In the rows, zero is written as 128.
Each row has a class, written after it.
[133 119 114 124 145 160 136 151 118 134 129 129 143 100 155 159 159 132
 175  95 134 111 102 107 144 148 169 118 138 117 122 108 122 154 101 126
 150 116 134 115  95 162 175 123 115 163 127 112 117 151]  Sifa
[144 118 139 160 156 117 141  85 134 137 105 136 105 154 118 142 153  92
  88 111 114 126  95 109 165 126  99  68 132 104  78 174  96 148  96 129
 127 148 150 158 140  51  52 136 163 140 129  80 193 160]  nimi
[149 142 140 148 163 124 152 109 146 130 111 141 112 150 130 153 177 102
 108  98 119 124 100  93 177  96  96  72 140  98  76 149 102 126  96 157
 150 107 140 160 123  90 101 136 174 140 119  85 178 150]  Rubuz
[121 111 114 146 138 154 137 154 108 145 124 136 143 106 168 154 160 130
 148 100 144 111 106 117 148 157 156 124 117 108 129 140 123 155  67 127
 148 122 136 119  95 154 145 151 136 154 137 111 131 136]  Sifa
[134  94 130 135 134 115 111  92 143 163 173 131 134 158 188 149 162 115
  64 136 144 140  75 184 122 101 134  67  78 142 144 194 166 136 177 132
 156 106 121 144 113 103 118 130 167 144 138 141 130 153]  datef
[148 122 130 136 151 132 163 119 138 144 112 150  99 150 123 159 140 126
 121  95 112  97 115  79 165 114  99  92 168  95  89 164 132 123 112 150
 140 125 130 157  92 110  99 129 173 144 127  94 165 144]  nimi
[125 110 148 144 135 143 142 149 125 168 115 125 149 100 165 150 158 135
 150 102 143 120 116 102 140 137 163 130 109 102 125 118 134 165  84 153
 152 116 123 102  90 182 167 156 109 148 143 128 145 126]  Rubuz
[144 119 137 133 148 140 132 152 130 137 120 140 145 110 174 151 155 129
 161 115 144 112 104 108 142 160 172 125 109  89 131 145 133 176  88 151
 139 129 111 113  73 147 147 146 128 162 142 141 142 117]  Gebaz
[130  98 136 129 122 106  99 105 148 162 160 125 125 165 188 155 168 103
 100 119 147 145 101 176 134  88 130  80  72 140 132 188 151 125 171 148
 149  90 116 143 124  83 128 117 168 159 144 120 117 145]  Gebaz
[135 100 139 136 117 109 122 101 128 186 165 123 142 161 198 154 162 103
  80 105 129 143 108 160 133  92 114  77  94 131 138 228 159 139 134 154
 164 103  79 148 113 108 127 144 189 159 140 120 104 151]  bivur
[157 136 125 148 162 136 158 109 144 133 135 152 105 153 120 154 182  93
  93 111 112 117  84  83 160 121 112  70 155 109  92 154 116 140  93 151
 138 124 137 142 110  69  74 120 160 145 116  96 185 158]  datef
[140 115 139 135 165 115 193 123 114 178 118 163 103 142 132 164 144 131
 115 112 125  83 128  49 159 127 118 101 179  40 102 169 143 122  95 176
 160 122  98 159  76 108 107 131 183 156 121 102 171 135]  Pado
[150  98 146 143 145 134 143 132 144 134 121 103 144 111 145 150 163 118
 134 102 132 109  82 104 159 160 174  72 102 121  96 165 102 169  71 149
 143 140 110 105 110 143 129 132 120 156 149 126 147 159]  Fizu
[117 123 124 147 136 143 116 133 136 144 140 102 155 109 136 134 155 131
 128 122 141 127  72 111 159 181 178  93  89 156 135 140  98 176  78 146
 136 166 135  89 118 149 131 134 101 146 147 130 143 144]  Sifa
[125  97 147 114 127  91 128 114 120 194 154 124 124 160 178 165 158 130
  98 130 159 123 108 162 135  81 122  82 106 140 152 201 162 118 172 165
 168 103  90 155 106 114 140 126 170 148 150 126 125 146]  saz
[123 158 128 145 161 116 152  97 138 143 131 136 110 154 137 133 151 111
  86 109 116 111  99  98 166 135 112  60 152  87 103 161 112 131  91 158
 130 154 144 148 116  81  83 135 165 136 115  89 169 156]  bivur
[141 136 132 142 162 122 156  96 140 135 110 144 111 150 125 150 177  85
  90  98 110 124  87  95 171  95  90  61 133  95  70 158  98 140 109 156
 138 111 147 163 131  55  79 134 170 136 109  73 188 154]  Rubuz
[142  97 150 143 130 149 133 149 129 162 118 123 135 109 176 153 129 152
 157 103 148  99 113 100 160 173 168 138 116 106 121 173 142 172  75 148
 157 149 101 133  76 195 151 151 123 153 161 150 140 126]  nimi
[125 120 138 156 126 136 144 152 113 177 102 138 137  98 159 144 155 133
 160  94 145 115 119 121 150 142 148 139 121  96 124 138 142 166  79 154
 149 109 116 116  96 168 165 158 111 151 148 119 144 121]  Rubuz
[142  89 147 124 134  99 121 112 129 192 170 140 126 166 209 168 162 128
 107 118 161 134  98 167 128 110 133  95  90 115 161 199 174 119 170 155
 164  86  83 150  89 106 143 127 175 168 142 136 114 119]  Gebaz
[134  74 140 120 116  97 122 115 127 194 167 118 135 161 215 169 141 127
  74 114 142 131 115 140 126  92 112  96  98 126 148 194 165 110 150 166
 162  89  86 178  94 150 147 123 195 160 131 137 123 137]  Zul
[141 104 149 123 169 129 193 124 123 173 113 168 109 147 142 166 136 123
 106  92 117  83 126  59 144 113 106 114 173  62 101 168 139 137 124 157
 158 117 126 161  63 119 111 142 165 156 121 115 180 126]  nimi
[144 115 119 147 123 154 164 162 122 168 115 133 139  88 198 154 148 148
 171  96 138 107 132 110 158 143 158 153 139 104 117 132 148 150  73 153
 158 104  96 120  71 192 189 135 118 152 137 129 121 115]  Rubuz
[148 145 146 151 149 129 150 101 137 124 116 140 108 149 118 150 180 103
 109  91 120 121  91  95 175 106 102  69 141 110  70 157  97 148 112 168
 141 117 139 156 113  89  94 157 160 131 118  72 179 168]  Rubuz
[135 122 130 125 158 140 187 116 127 137 124 147 116 138 138 158 168 118
 113 109 130  95 135  68 163 113 113  65 163  88  85 165 120 117 108 164
 158 112 108 147  98  83 108 109 165 157 119 113 166 147]  Pev
[137 135 141 134 163 113 177 103 130 146 122 150 112 148 119 160 158 117
 106 106 108 105  97  64 152 114 107  71 161  70  77 156 102 154  90 156
 142 122 132 163 105  57  75 130 183 149 109  92 183 171]  Pado
[127 119 113 142 134 156 134 169 117 119 117 122 153  92 167 146 143 165
 168 101 135  99 105 109 148 148 176 105 119 116 115 131 140 161  97 146
 148 126  93 109  87 189 176 125 116 166 145 138 113 155]  Pev
[131 102 150 122 118  98 126 127 115 208 163 133 127 161 184 171 167 130
 116 122 159 118 108 162 132  86 112  94  96 136 157 201 174 110 152 164
 184  98  74 145  83 143 148 145 178 153 152 126 119 146]  saz
[118  92 128 109 122 124 143 124 108 208 165 138 132 149 208 175 168 122
  93 124 138 120 121 148 122  88 122 121 124 126 160 191 168 120 159 150
 168  78 107 142  96 129 162 121 178 156 133 126 104 125]  Sifa
[132 139 128 152 141 139 173 121 135 125 118 136 117 153 123 149 175 106
  96 116 110 110  93  73 175 122 108  45 137 110  68 176 101 136  88 159
 143 114 116 144 118  70  76 127 156 147 120  97 164 166]  Pev
[128 104 145 150 115  81  97  87 128 162 156 111 128 151 153 144 164 119
  93 142 150 150  75 185 143 104 116  45  58 167 142 198 127 140 150 138
 141 132 117 133 142  87  93 135 167 134 142 111 142 169]  saz
[135  76 130 110 116 115 144 130 133 208 171 128 116 159 212 173 144 149
  97 106 148 104 143 139 123  82 126 100 122 117 147 185 188 113 154 160
 159  80  84 147  98 157 164 119 174 152 137 131 106 134]  Fizu
[124  82 135 130 132 103 142 109 120 221 152 138 124 158 186 167 148 138
 106 124 138 118 132 146 138 102 123  98 114 114 129 198 167 123 157 161
 180  94  72 142 108 113 147 130 181 162 132 122 114 151]  Pado
[136  90 123 135 136 103 138  99 130 186 160 133 136 145 191 163 153 138
  93 130 125 130 101 147 144  92 129  76  86 121 124 224 144 141 151 157
 174 115  90 140 102  98 123 118 194 166 130 132 113 149]  Pado
[137 131 128 145 139 132 179 121 133 126 125 138 117 144 139 158 165 110
 132 114 125 101 115  77 166 111 108  69 155 101  79 159 110 116  99 161
 155 114 103 154  98  79  94 115 161 151 109 106 167 162]  Pev
[137 100 120 133 152 138 128 126 141 121 114 109 127 107 144 144 143 125
 156 116 131 134  83 129 152 168 171  87 109 133  90 144 110 160  89 124
 137 144 128 110 112 135 141 116 120 156 140 130 126 149]  nimi
[148 127 135 130 171 116 170 115 129 136 118 166 104 150 147 154 167  98
 110 100 129 102 106  93 158 127 111  88 162  73  89 165 130 132 123 164
 136 110 122 171  99  49 106 114 169 156 121 100 181 134]  Gebaz
[149 134 154 143 158 143 170 113 144 141 117 149 115 141 137 154 171 107
  98  87 122 102 120  70 170 107  99  94 173  91  84 155 105 143 105 168
 155 115 132 149  97  99 105 149 165 142 129  91 182 138]  Rubuz
[131 151 126 143 153 118 140  71 140 107 125 127 115 139  81 126 167  86
  70  96 110 129  89 115 173 132  88  47 125 134  93 163  61 149  97 135
 113 149 177 150 167   4  45 109 169 140 128  71 191 170]  Sifa
[129 132 141 157 147 130 176 117 135 140 122 140 116 158 120 153 167 102
 110 114 138  95 119  65 164 111 103  53 150  82  82 173 127 138  98 169
 159 117  91 162 111 102  89 140 160 147 115  92 180 165]  Pev
[136 123 142 138 167 131 175  97 118 161 111 176  97 137 130 156 146 102
 109 114 128  83 118  81 155 130 114  98 167  58  89 166 133 145  96 161
 147 137 132 163  90  87  85 137 152 155 114 101 195 127]  nimi
[145 112 144 139 144 129 155 143 112 144 117 116 152  95 167 149 157 140
 141 108 107 108  90 110 145 161 175 105  97  98  92 149 119 182  86 141
 166 140 105 104  74 159 153 143 142 166 146 126 124 157]  Pado
[138 104 151 139 138 122 126 144 114 155 115 139 141 106 171 144 145 138
 163  94 161 108 105 126 151 169 156 133 105  99 127 149 144 155  93 138
 139 118 109 129  91 153 152 139 124 160 142 143 158 107]  Gebaz
[140 126 137 127 164 133 174 128 131 159 111 166 106 142 141 158 156  98
 109  98 125  94 123  60 161  93  86 107 182  60  85 154 128 134 113 179
 159  98 121 154  92 111 116 148 173 149 108 100 187 134]  Rubuz
[125 117 128 127 145 129 155 152 121 165 128 126 153  95 184 145 147 134
 149  83 137 108 108 117 130 156 171 128 121  85 137 150 131 179  64 143
 135 141 124 120  73 167 154 129 136 159 141 151 144 137]  bivur
[142 131 141 146 165 103 157  87 132 128 112 148 108 137 100 146 170  93
 103 117 106 125  87 100 163 116 114  58 133  98  65 159  84 139 100 145
 135 132 147 149 137  34  63 113 182 149 110  94 189 163]  Pado
[139 103 146 142 146 120 114 132 138 116 136 128 143 109 173 137 154 121
 145  97 154 127  89 135 142 164 170 104  90 117 131 140 118 163 101 138
 129 132 129 135 105 121 141 123 129 158 147 138 152 128]  Gebaz
[120  87 156  98 122  95 146 119 114 219 157 129 121 146 204 179 148 154
  99 111 163 115 116 133 127  95 116 106 115 148 155 202 183 113 162 168
 177  91  67 158  78 156 169 126 182 155 141 140 110 142]  saz
[155 127 133 141 150 151 122 134 143 114 133 121 145 106 146 136 159 124
 134  99 130 123  67 132 144 154 164  85 101 116 116 128 133 181  95 125
 139 138 125 119  91 162 128 152 129 144 144 129 150 145]  datef
[145 142 142 151 162 117 163 113 132 129 123 159 111 168 124 152 172 101
 104 101 121 101  85  95 169 128 104  83 138  81  90 183 116 123 110 161
 144 120 120 162  91  66  83 131 161 149 124  92 179 142]  Gebaz
[124  88 136 135 107 115 127  98 144 177 155 123 135 145 189 165 169 120
  94 100 156 149 109 149 138  82 124  84  78 155 130 195 151 125 145 155
 160  81 119 159 112 119 137 131 170 142 138 119 119 148]  Rubuz
[120 102 110 128 113 109 125 115 120 175 160 120 142 148 204 142 144 133
  81 112 119 143 128 169 137  92 121  85 109 146 133 195 159 115 147 147
 147  93 116 132 124  97 146 117 171 147 131 125  92 149]  bivur
[131 136 138 133 155 141 169 109 129 138 129 156 114 135 143 150 159  98
  92 106 115 100 105  86 158 127 110  99 162  92 113 153  96 129 118 144
 143 130 165 160 106  73  91 129 165 147 120  95 170 144]  Sifa
[130  97 137 129 119 119 143  95 152 193 167 132 131 159 186 169 165 120
  97 124 147 119  95 157 119 106 151  65  89 141 144 196 158 133 139 152
 157 104  95 135 102  90 119 132 151 154 141 127 118 134]  Fizu
[127 114 144 134 150 137 115 123 145 131 133 111 164 104 163 149 159 120
 124 100 135 133  68  98 131 169 166  70  92 126 127 119  91 172  67 136
 139 153 147 124  98 134 123 142 136 159 134 131 156 145]  Zul
[114  95 117 118 130 115 134 114 124 182 163 118 143 154 189 166 168 131
  79 113 135 135  97 147 135  96 119  80  88 151 139 201 141 127 161 143
 170 101 130 129 102 108 147 122 183 158 142 124 108 166]  Sifa
[130 125 137 164 142 137 111 132 139 129 122 119 152 109 149 142 154 121
 137 104 136 125  79 123 142 174 163  86  98 122 114 116 111 158  67 136
 134 148 123 132 113 123 131 138 130 150 138 119 156 156]  Zul
[160 151 136 160 165 129 141  94 153  98 112 140 118 142 112 143 182 108
  85  93 102 137  81  98 186 108 107  63 122 129  70 159  80 134 100 148
 128 126 149 155 140  46  84 112 167 133 128  86 179 166]  Rubuz
[130 155 120 132 154 118 138  90 144 119 124 142 116 147 110 141 175  93
 104 100 122 144  92 109 148  93  95  63 131 120  88 115  77 139  98 146
 120 118 184 147 132  38  70 139 161 129 108  80 195 168]  Rubuz
[130 132 142 143 154 127 175 110 132 130 125 147 116 152 124 157 175 111
 109 108 125 100 100  85 152 110 109  46 144  92  89 167 116 138 118 161
 150 116 112 153 103  74  86 129 170 152 117  99 173 161]  Pev
[157 134 150 136 154 150 115 152 136 122 136 121 153 107 156 147 180 115
 135 111 120 121  55 137 128 164 178 112  96 109 138 129 120 176  87 128
 146 143 128 109  84 175 131 153 133 144 151 140 139 160]  datef
[150 120 128 147 147 138 122 116 155 100 121 103 148 111 136 136 166 121
 115 114 121 133  58 134 153 156 171  41  80 156  82 155  88 190  71 122
 123 145 133  94 138 117 105 134 125 149 140 123 140 150]  Fizu
[139 101 123 118 130 126 146 125 117 210 152 147 123 131 202 169 161 130
 126 104 147 123 150 142 135  82 111 132 151 105 152 184 169 126 152 169
 175  76  81 146  99 135 177 120 166 160 125 119 106 123]  Rubuz
[142 122 146 135 148 127 125 147 116 133 116 118 143 112 139 142 158 140
 137 120 136 118  70 147 147 163 159  89  90 128 117 147 118 172  92 136
 136 149 102 112 102 157 132 158 131 137 152 127 145 157]  saz
[136  72 156 126 126 114 132 100 138 191 153 149 125 160 183 176 153 110
  92 111 147 118 104 150 124  97 129  92  93 129 139 214 160 136 158 154
 173  99 106 161  94 109 109 138 182 167 142 136 130 131]  nimi
[141  75 134 137 125 112 139  91 143 188 163 121 128 160 187 166 170 122
  84 114 142 122 100 167 143  93 131  59 101 152 121 220 147 123 153 142
 155  99  95 134 127  93 124 104 161 153 138 123 124 148]  Fizu
[137  94 151 118 129  97 138 121 121 209 169 132 123 157 200 177 157 143
 103 120 157 123 113 153 128  78 114  90 101 133 153 196 182 114 169 158
 178  86  63 154  83 142 161 130 186 152 137 129 114 149]  saz
[148 137 146 150 168 118 170 100 127 120 121 147 112 150 104 151 173 112
  98 111  94 114  88  94 163 119 104  63 145  81  55 168  83 147  99 139
 142 127 137 145 120  42  70 125 182 142 113  94 180 182]  Pado
[143 135 143 162 144 120 114 128 122 133 114 110 150 110 118 140 170 119
 155 121 141 138  62 138 153 149 152  61  78 131 112 141 108 178  70 124
 142 149 107  99 116 125 117 157 122 147 149 104 154 174]  saz
[136 100 128 138 139 134 140 140 121 148 124 125 135 105 165 145 120 147
 159 125 136 112 126 103 145 151 169 120 125 101 131 136 139 155  96 143
 154 133 123 109  79 168 160 137 109 161 141 136 125 123]  nimi
[138 119 140 124 165 134 200 130 110 186 119 176 111 137 151 164 159 110
 114  94 128  82 138  67 150 130  99 145 197  65 133 176 124 132 114 156
 156 115 122 172  82 102 124 124 170 154 124 113 181 114]  Sifa
[138 137 133 169 161 120 175 104 138 131 126 144 108 145 123 154 161 117
 103 115 116 108  98  73 173 121 123  65 155  74  68 173 108 150  66 158
 147 127 111 161 116  62  82 116 170 151 118  90 172 156]  Pado
[152 142 129 143 148 113 156  99 139 126 116 137 123 155 124 158 170  91
  95 108 102 121  79  79 156 127  99  62 135 108  81 155  91 131  75 149
 135 125 134 168 106  55  78 114 177 158 115  95 182 167]  Zul
[150 125 135 138 170 120 183 109 133 130 130 151 114 140 125 155 162 113
  99  98 100 100  91  71 156 116 119  68 157  73  73 167 100 155 109 154
 146 125 126 156  88  82  90 122 183 152 113  94 175 166]  Pado
[137 101 131 126 127 103 133 128 121 194 149 132 126 159 192 174 162 151
 103 124 149 124 116 171 136  83 122  87  94 152 140 197 171 115 163 150
 173  92  79 150 102 130 152 126 184 152 143 121 104 164]  saz
[119  93 150 123 125 101 124 105 129 205 160 129 124 155 178 169 155 144
  97 115 169 124  99 149 135  94 124  69  93 142 156 203 169 142 158 164
 157 112  85 154 104 114 128 139 170 145 147 122 135 145]  saz
[151  99 129 123 144 147 149 152 132 132 116 122 142  95 192 159 143 154
 150 103 119  98 103 112 140 140 179 108 121 111 105 125 129 154  96 130
 137 121 127 108  84 184 166 128 130 156 136 137 124 146]  Fizu
[130 120 129 129 171 128 188 119 117 162 122 165 107 138 132 159 157 115
  93 101 131  88 115  56 166 127 105  97 181  79 110 176 124 127 115 164
 150 114 136 158  93  96 117 118 175 155 117 105 179 137]  Sifa
[157 144 130 143 155 127 146  89 138  95 115 146 117 156 111 146 182  68
  71  93  90 125  67 111 150 130  95  40 134 102  70 154  79 150  82 140
 113 133 148 191 135  23  46 125 186 146 117  67 190 171]  Zul
[142 107 141 151 142 126 113 117 140 105 129 100 139 116 121 135 170 106
 121  98 134 119  65 152 148 156 180  45  68 133  92 150 104 171  85 139
 130 144 126  99 132 107 114 133 120 154 160 105 144 169]  Fizu
[129  93 145 124 114 103 105  80 141 167 161 103 136 146 179 154 171  96
  62 128 140 149  97 152 151 103 126  69  59 178 142 214 114 136 161 147
 158 123 138 148 144  90 103 117 188 151 142 118 123 157]  Sifa
[121  84 133 137 105 101 125 106 130 167 163 116 144 151 187 153 168 121
  83 117 153 132 103 151 143  87 120  43  87 165 140 221 147 122 162 158
 172  90 101 144 122 101 116 115 179 165 147 131 117 139]  Pev
[138 102 142 146 106 110 108  92 144 170 162 119 143 167 189 163 165  98
  61 116 136 147  93 149 122  97 118  65  65 143 141 195 145 131 127 149
 155 111 102 176 110 103  97 145 195 155 141 105 127 150]  Zul
[123 110 160 119 124 108 125  89 137 186 170 118 136 157 184 158 165 125
  71 107 134 132  94 161 133  97 135  57  88 137 134 214 162 152 156 172
 156 108  95 136 106 118 131 140 183 156 140 133 108 154]  bivur
[126 107 133 125 135 149 130 144 114 144 130 115 150 105 177 152 157 127
 149 115 137 117  85 109 149 170 174 122 101 124 124 137 110 170  77 142
 152 139 127 107  85 168 159 154 117 159 146 137 134 136]  Sifa
[140 112 151 141 137 135 122 129 118 145 124 130 156 109 149 158 163 111
 140 101 142 110  88 100 135 166 166 110 107 102 134 148 107 171  63 156
 146 149 116 141  86 146 121 142 130 166 137 128 161 142]  Zul
[136 120 119 150 147 134  92 110 135  98 120 113 161 112 140 141 168  82
 144 111 125 147  39 127 128 167 160  57  79 134 104 121  78 182  66 122
 129 166 139 116 107 100 101 156 131 161 129 102 163 165]  Zul
[116  62 152 128 121 100 133 101 116 213 145 146 117 155 191 168 145 122
 110 127 151 123 118 162 124 105 118 108 112 122 149 218 174 135 163 152
 161  94 102 163 115 121 137 133 162 151 133 138 129 114]  nimi
[140  98 140 119 115 112 135 134 132 214 164 143 132 169 212 168 158 131
 109 111 159 111 127 140 134 116 128 120 102 123 156 205 192 134 153 168
 176  81  63 154  84 133 159 129 163 169 146 140 111 109]  Gebaz
[137 155 130 124 174 107 125  90 139  98 114 139 119 152  89 142 180  90
  77 116  98 137  69 126 150  99  94  26 111 145  81 136  64 143 112 132
 123 138 169 141 159  12  54 121 176 142 118  74 182 201]  saz
[128 115 146 135 134 136 136 140 117 148 129 123 136 108 167 151 131 162
 150 126 137 107 105  97 144 156 182 110 120  88 109 114 141 146  90 143
 158 120 115 110  78 177 159 152 128 159 139 134 117 147]  Pado
[142  91 119 125 134 115 137 121 117 181 158 138 131 149 192 159 164 131
  64 115 128 125 111 164 129  92 128  89 104 124 143 198 183 134 168 149
 161  79 114 145 107 107 142 114 173 157 143 128 112 153]  datef
[122  91 150 124 107 110 124 106 136 176 163 111 147 152 185 154 173 117
  91 122 139 128 117 173 136  85 115  69  86 162 140 216 144 118 176 158
 174  96  85 147 132 113 131 110 176 154 147 142 112 152]  Pev
[156 143 129 135 167 131 159  98 151 125 128 154 108 153 126 147 181  85
  73 104  99 104  89  98 162 111  92  62 145 101  87 170 114 146 113 141
 141 114 148 154 112  64  75 120 185 143 120  94 185 162]  datef
[154 152 125 142 173 138 140 103 150  96 136 142 117 150 121 142 181  90
  77 115 105 123  61 113 159 112 113  49 125 100  75 146 104 137 106 129
 135 128 163 159 125  65  67 121 168 131 112 100 183 182]  datef
[145 106 137 151 146 141 123 138 138 137 140 117 139 113 147 139 153 141
 135 107 150 123  90 118 153 159 165 100  97 118 122 136 142 146  94 126
 148 138 126 117 103 173 143 128 119 142 144 145 152 153]  datef
